Each row has a name. Each question is about the rows just above it.

zoma: [ 77 170 129  83 156 170  97 161 160 128 100 142 130 114 122 112 119 117
 127 120 110 104  97 118  67 139  72 141 136  98 159 121 132 183 107 197
 155 144  94 112 141 119 107  87 104 114 141 105 143]
sopo: [ 77 169 108 137 159 146 119 160 144 128 129 142 123 100 144 141 150 104
  71 120 104 141  97 126 150 184 149 141 191  98  91 123 115 189 106 184
 147 130 155 108 146 140  62  82 141 120 141 105 143]
Papo: [151 101  88 159  79 126  91  73 136 160 114 120 130 139 128 141 134 155
 158  92 117 116  97 107 111  73 120 104  79 136 120 121 132  71 107  60
 121 144 114 167 141 107 190 157 131 114 112 154 190]
kana: [ 77 169 108 137 159 146 119 160 144 128 129 142 123 100 144 141 150  94
  71 120 104 110  97 126 150 184 149 141 191  98  91 123 115 189 106 184
 147 130 155 108 146 119  62  82 147  96 125 102  40]
Times [73] occurs in Papo: -> 2
Count of [141] in sopo: -> 5

Sukuv: [127  98 154 124  80  80 138 167 156  93 201 119 174 143 147 140 150  80
  80 131 135 146 124 101 110  70 122 130 102  83 147 147 152 154 125 176
  80  80 136  92  90 173 116 163 157]
Bipo: [146 169 140  72 140  79 133  98 160 151  64 114 105  95 142 140 138 103
 159  88 133 186 139 140 129  79 145 140 102 135 140 160  97 160  97  86
 118 127 112 160 102 119 102 117  78]
zabim: [146 169 138  72  43 153 133  98  73 151  64 114 105  95 142 140 138 103
 159  88 133 186 139 165 129  79 159 152 123 177 159 144 118 138 100 115
 103  75 120 143 159 159 122 146 159]
pura: [146 169 138  72  43 153 133  98  73 151  64 114 105  95 142 140 138 159
 159  88 133 186 139 165 129  79 145 152 102 135 140 185  97 146  97  86
 118 127 112  92 102 119  99 127  77]
dumod: [118  86 114 135 139  70 109 166 157 110 220 166 159 177 117 157 141 132
  97 156 139  98 146 108 121  99  74 172  94  90 167  79  94 130 149 153
 120 162 160  94  94 130 101 112 172]
vudut: [122  73 118 142 196  68 104 161 153 112 210 168 158 178 115 158 138 132
 107 153 130 100 127 103 127  91  81 164 132  95 174  83 156 130 152 153
 112 163 146  94 106 141 113 114 173]
Count of [159] in zabim: -> 6
Times [94] occurs in dumod: -> 4
How many times does vudut hold [175]? -> 0
Count of [80] in Sukuv: -> 6
Count of [160] in Bipo: -> 4
Count of [79] in Sukuv: -> 0
Times [140] occurs in Bipo: -> 6

zoten: [217 105  85 106 110 149 105 225]
gof: [207 104 126 126  54 127  90 143]
Det: [205  99  72 116  95 134 102 126]
Boror: [225 101  84 107  96 144  93 120]
lep: [224 107  69 115  94 143  91 133]
Nover: [189 101  66 120  95 127 107 121]
Count of [224] in lep: -> 1
How many times does gof hold [127]? -> 1

zuf: [119 140  93 166 161 111  87 118 125 102 105  96 102  97 169  97  65 143
 162 120 153 182  90 143  90 173 102 120 171  90 122  73]
mufu: [129 128 168 123 168  56  96 168 136  88 136 169 101 136 102  79 141 123
  78  91  66 120 136 129 168 168 155  94 153 106 155  99]
vobi: [156 164  82 141 176 142 109 168 130 133 115 131  90 117 135 161 182  98
 123 163  61  83 130 115 135 130 132 126 149 187  67 119]
Davun: [156 164 111 141 176 142 109 168 130 133 115 131  90 117 135 161 182  98
 123 163  61  83 130 115  82 142 159 139 159  75 130 132]
rerof: [ 86  55 133 135 166 105 101 113 110 108  99 150 140 146 164 114 126 118
 157 173  95 111 197 134  98  87  96 162 174 175 115 119]
Febe: [156 164  82  99 176 142 109 168 130 133 115 131  90 126 135 161 182 130
 123 163  61  83 130 115 135 136 127 126 130 187  67 119]
nade: [156 164 131 141 176 142 109 168 130 131 115 131  90 117 135 169 182  98
 123 163  61  83 130 115 135 136 132 126 149 187  67 119]
Furu: [ 86 110 129  99 156 172 150 143 164 159  92 150 107  97 178 131 121  78
 168 100 164  92  95  78 152  81 150 136 121 156 111 165]
Mevun: [131 176 178 117 112 129 132  73 154 133  99 137  94 122 116  84 178  73
 112 178 136 125 125 176 111 179 200 117 140 162 115 172]
Count of [168] in mufu: -> 5
How many times does Davun hold [169]? -> 0
Times [131] occurs in nade: -> 3
How many times does Mevun hold [113]? -> 0
Times [102] occurs in zuf: -> 3
Count of [130] in Febe: -> 4

ral: [172 139 180  95]
mezas: [194 102 176 115]
dukog: [147 101 147 130]
rafe: [118 118 118 161]
renaz: [ 82  37 106 152]
Mufo: [130 157 123 130]
kod: [ 54  96 179 179]
Rigom: [169 148 158 119]
How many times does Mufo hold [130]? -> 2
Times [118] occurs in rafe: -> 3
Times [101] occurs in dukog: -> 1
Count of [178] in kod: -> 0

tas: [ 72 125 151 138  97 151 118 140 144 124 151 158 124 124 173 121 124 151
 101 141 124 133 151  99 151 104 130  88 108 101 151 131 131]
mil: [ 89 105 115 100 145  53 135 136  80 104 123 102  68  70  81 150 112 119
 135 204 159 140 120 155 117 141 153 184  91  69  56  83  82]
zuv: [ 55 155 111 100 162 102 110 140  87 124 120 103 137 115 100 130 152 105
 107  90 161 126 128 185 118 127 155 103 136 102 122 125 158]
vukap: [ 55 155 163 128 162 102 163 140  87 155 120 103 102 115 100 130 105 124
 110 163 145  82 155  73 139 142 103 106  99 114 143 138 141]
Count of [101] in tas: -> 2
How many times does vukap hold [155]? -> 3
Times [124] occurs in tas: -> 5
How many times does vukap hold [103]? -> 2

Guz: [133  89  89  99 134 113]
Bibu: [104 104 104  88  88 133]
Nomi: [156 193 138 163 163 163]
zede: [105 107  43 132 109 105]
Ditur: [147 133 116 155 141 147]
rab: [156 193 138 164 152 146]
Count of [88] in Bibu: -> 2
Count of [163] in Nomi: -> 3
How many times does zede hold [105]? -> 2
Count of [134] in Guz: -> 1
How many times does Guz hold [99]? -> 1
How many times does Bibu hold [89]? -> 0

dok: [ 79  79 165 142 165  85  79 165]
beme: [107 164 108 107 115 123  57 161]
Surof: [ 97 125 117 153 114 115  64 175]
nedif: [122  99 108 110 109 120 108 155]
Vevuv: [170 169 169  98 169 169  98  98]
sim: [161 158 177 131 165 124 191  69]
tured: [125 111 110 101 125 125 101 101]
vafop: [163 176 183 127 189 167 126  89]
How many times does Vevuv hold [168]? -> 0
Times [125] occurs in tured: -> 3
How many times does tured hold [124]? -> 0
How many times does beme hold [107]? -> 2
Times [107] occurs in nedif: -> 0
How many times does dok hold [165]? -> 3

funip: [ 93  93 122  93]
kib: [110 138  66 136]
gifed: [119  98 207 115]
Bizug: [146 121 120  92]
giru: [111 155 156 118]
Kiv: [112 112 112 149]
Dovet: [ 88  91  91 167]
ditom: [ 88  77 134 167]
vudo: [ 87 170 119 119]
garid: [118 141 146 106]
Count of [94] in funip: -> 0
How many times does vudo hold [119]? -> 2
Times [111] occurs in Kiv: -> 0
Count of [93] in funip: -> 3
How many times does Dovet hold [87]? -> 0

sakug: [119 117 120 115  99 122 119 156]
gedi: [116 122 120 119 145 122 119 156]
bav: [119 114 135 119 157 157  88 157]
zil: [ 98 117 120 117 117 122  98 156]
tepa: [117 117 120 145 145 117 117 145]
Subi: [119 117 120 115 145 158 123 156]
fuv: [119 120 120 115 142 120 126 145]
Count of [120] in zil: -> 1
How many times does bav hold [157]? -> 3
Count of [98] in zil: -> 2
Count of [122] in gedi: -> 2
How many times does fuv hold [120]? -> 3
How many times does tepa hold [117]? -> 4
How many times does zil hold [117]? -> 3

tuliv: [ 90 108  89  96 140 161 171  81]
Rado: [128 155 153 173 128 127 151 156]
tagi: [131 151 152 158 158 122 137 164]
zas: [108  84  99 115 166  82 164 105]
Fem: [184 148 185 125 120  90 167 152]
vedud: [157 196 163 161  71 103 120 131]
dosab: [184 148 185 125 120  90  62 171]
Pag: [143 179 143 148 110 135 135 135]
Lazub: [ 80 111 198 134 111 100 111 111]
Ferud: [104 140 107  96 104 188 116  99]
Sev: [108  84  99 115 114  82 164 105]
Mek: [157 196 103 161  71 103 120 188]
Count of [135] in Pag: -> 3
Count of [111] in Lazub: -> 4
How many times does dosab hold [148]? -> 1
Count of [104] in Mek: -> 0
Count of [99] in Ferud: -> 1

Vin: [122  80  74 140]
tek: [135  52  78 141]
Sofol: [133  64  74  74]
pep: [155  42  75 143]
Sot: [141  57  77 137]
gom: [131  72  72 124]
mel: [74 80 74 74]
Times [73] occurs in Sofol: -> 0
Times [72] occurs in gom: -> 2
Count of [74] in mel: -> 3

ribem: [ 78 139 106 121  94 157 219 108  93 200  89  99  89 131]
zomiv: [103 134 126 129 113 138 173 137 107 123 139 194  46 145]
fur: [121  86 109 102  71 129 139 104 146 172 104 102  89 106]
vof: [108 120 139 123 203  97  34 200 118  57 161 126 174 107]
Lol: [ 92 124  85  89  82 114 147 104 121 171 112 153  58 104]
movo: [ 87 146 107 120  91 161 158 147  94 167 118 145  67 114]
dov: [220 171 172 150 174 149 159 151  83 106 142 146 143 151]
ziv: [181 127 159 178 178 175 221 124 116 159 137 150 117 162]
pud: [119 156 138 110 121 138 107 131 181 156  70 115 161 147]
Lut: [161 122  85 124 121 112 182  95  55 105 155  37 170 133]
How many times does pud hold [139]? -> 0
Count of [163] in ziv: -> 0
Times [103] occurs in fur: -> 0

nem: [ 98 191 154 160]
Pili: [152 147  42 121]
Lemik: [155 197 190 191]
geduv: [123 173 177 103]
pirog: [110  57 171 225]
keri: [202 144 142 129]
Sanu: [ 96 138 114 176]
gane: [ 77  44  88 153]
dozo: [154 154 154 112]
rom: [102 178  57 124]
nuziv: [169  87  82 128]
Mopa: [ 77  44 155 172]
How many times does keri hold [129]? -> 1
Count of [154] in dozo: -> 3

